[[-36  -3   2   1   2]
 [-38  27  -9  -4  -1]
 [ -1  27   0  -1   1]]
=>
[-36  27   0]

[[ 21 -10   6  26 -16]
 [-39 -25  19 -18 -36]]
=>
[ 21 -25]

[[-20  39 -47  46]
 [-19  29 -15  33]
 [-19  39  -1 -41]
 [-20  41 -38  10]]
=>
[-20  29  -1  10]

[[  3 -12  -1  -8 -32]
 [ 40  12 -22  -9 -27]]
=>
[ 3 12]

[[-53 -34]
 [ 12 -17]]
=>
[-53 -17]

[[  7  13 -10 -17]
 [-11 -10 -13  -5]
 [ -2  49  -1   7]]
=>
[  7 -10  -1]

[[ 16  51  53 -36]
 [ 16 -27 -42  38]
 [  1  -4 -51  34]
 [ -6   6  40 -42]
 [  6   0  26 -35]]
=>
[ 16 -27 -51 -42]

[[  8 -19]
 [-18  49]
 [ -4  46]
 [  4 -36]
 [  3 -10]]
=>
[ 8 49]
---
[[ -6   3]
 [ 12  19]
 [ 47  -5]
 [  2   9]
 [  2  -5]
 [ -2   0]
 [-10  -9]
 [-12 -16]]
=>
[[  3  19  -5   9  -5   0  -9 -16]
 [ -6  12  47   2   2  -2 -10 -12]]

[[-27  20  21  11  23]
 [-12  15   7 -18 -12]
 [-18  31  15  -8 -15]
 [-27  12  -7   1   0]
 [-13  52  -8 -15   4]]
=>
[[ 23 -12 -15   0   4]
 [ 11 -18  -8   1 -15]
 [ 21   7  15  -7  -8]
 [ 20  15  31  12  52]
 [-27 -12 -18 -27 -13]]

[[-38 -28  36 -29]
 [-28  12 -22   1]
 [-32  -5   1 -20]
 [  4  -4 -19  -8]
 [ -5 -36   2 -10]
 [-38  17 -24  20]
 [ 51 -18  14 -52]]
=>
[[-29   1 -20  -8 -10  20 -52]
 [ 36 -22   1 -19   2 -24  14]
 [-28  12  -5  -4 -36  17 -18]
 [-38 -28 -32   4  -5 -38  51]]

[[  9 -14 -18 -17]
 [ -2  14 -11 -11]
 [ -7   7  -8  16]
 [-14   0 -16   0]
 [  4 -10  17  22]
 [ 11  -9  10 -11]
 [-48  25  -9  13]
 [ -5 -16  16   4]
 [  7  14 -14  13]
 [  6 -16   0 -18]
 [-39  -3 -13   0]
 [-17  11  -6 -19]]
=>
[[-17 -11  16   0  22 -11  13   4  13 -18   0 -19]
 [-18 -11  -8 -16  17  10  -9  16 -14   0 -13  -6]
 [-14  14   7   0 -10  -9  25 -16  14 -16  -3  11]
 [  9  -2  -7 -14   4  11 -48  -5   7   6 -39 -17]]

[[ 10  28  44 -30   0]
 [ 12  -3  16   1   3]
 [-16  -9 -11 -21  12]
 [-16   5   2   2 -18]
 [ -1 -16  11  -5  21]
 [ 26  -4 -16  33 -17]
 [-31  -5   7  -4  -2]
 [ 20  15  43 -15  -7]
 [-13 -25   3   8   3]
 [-34  -1   5  13   0]
 [ -8   9 -25  17   1]]
=>
[[  0   3  12 -18  21 -17  -2  -7   3   0   1]
 [-30   1 -21   2  -5  33  -4 -15   8  13  17]
 [ 44  16 -11   2  11 -16   7  43   3   5 -25]
 [ 28  -3  -9   5 -16  -4  -5  15 -25  -1   9]
 [ 10  12 -16 -16  -1  26 -31  20 -13 -34  -8]]

[[ -9   3  -6   5  -4  -1  -2  -6]
 [-15   3   6  12 -21   4   5   4]
 [-51  -6 -49  13  10  -9  36  10]
 [  3   6   7   0   4   0  -1  -6]
 [  4  -1 -11  -2   7   7 -11   3]
 [  7   1  -2  -5   9  -9   2  -4]
 [-26   1 -25   7   6  -7  20   2]
 [  1 -25 -20  -8  -4  -7 -16 -23]
 [ -6   7   3   5   1   3  -3   6]]
=>
[[ -6   4  10  -6   3  -4   2 -23   6]
 [ -2   5  36  -1 -11   2  20 -16  -3]
 [ -1   4  -9   0   7  -9  -7  -7   3]
 [ -4 -21  10   4   7   9   6  -4   1]
 [  5  12  13   0  -2  -5   7  -8   5]
 [ -6   6 -49   7 -11  -2 -25 -20   3]
 [  3   3  -6   6  -1   1   1 -25   7]
 [ -9 -15 -51   3   4   7 -26   1  -6]]
---
[[-12 -18   5   8   4]
 [-40 -19   8   0  -3]
 [  8 -14  11   0  -2]]
=>
[[-19   8]
 [-14  11]]

[[-22  13   1  -7]
 [ 53 -24  47  20]
 [-16   6   1  -6]
 [ -6  -5  -4  -4]]
=>
[[-24  47]
 [  6   1]]

[[-35  10  17]
 [-32   7  11]
 [-38   5   4]
 [-29   1   0]]
=>
[[ 7 11]
 [ 5  4]]

[[ -9   4 -16   5  22]
 [ 21  13 -26  15   6]
 [ -4   8 -31  34   8]
 [  9  11  -6  -8  17]
 [  4  15 -31  39   0]]
=>
[[ 13 -26]
 [  8 -31]]

[[-13 -10   8  51]
 [ -4 -19  27  -7]
 [ 17  30   8  22]]
=>
[[-19  27]
 [ 30   8]]

[[ 40  37 -10 -42  -4]
 [-11 -35 -52  40  34]
 [-22  44  -9 -54 -31]]
=>
[[-35 -52]
 [ 44  -9]]

[[-23 -48 -32]
 [-46 -40 -20]
 [  1 -30 -51]
 [ -7  33 -22]
 [-14 -46 -38]]
=>
[[-40 -20]
 [-30 -51]]
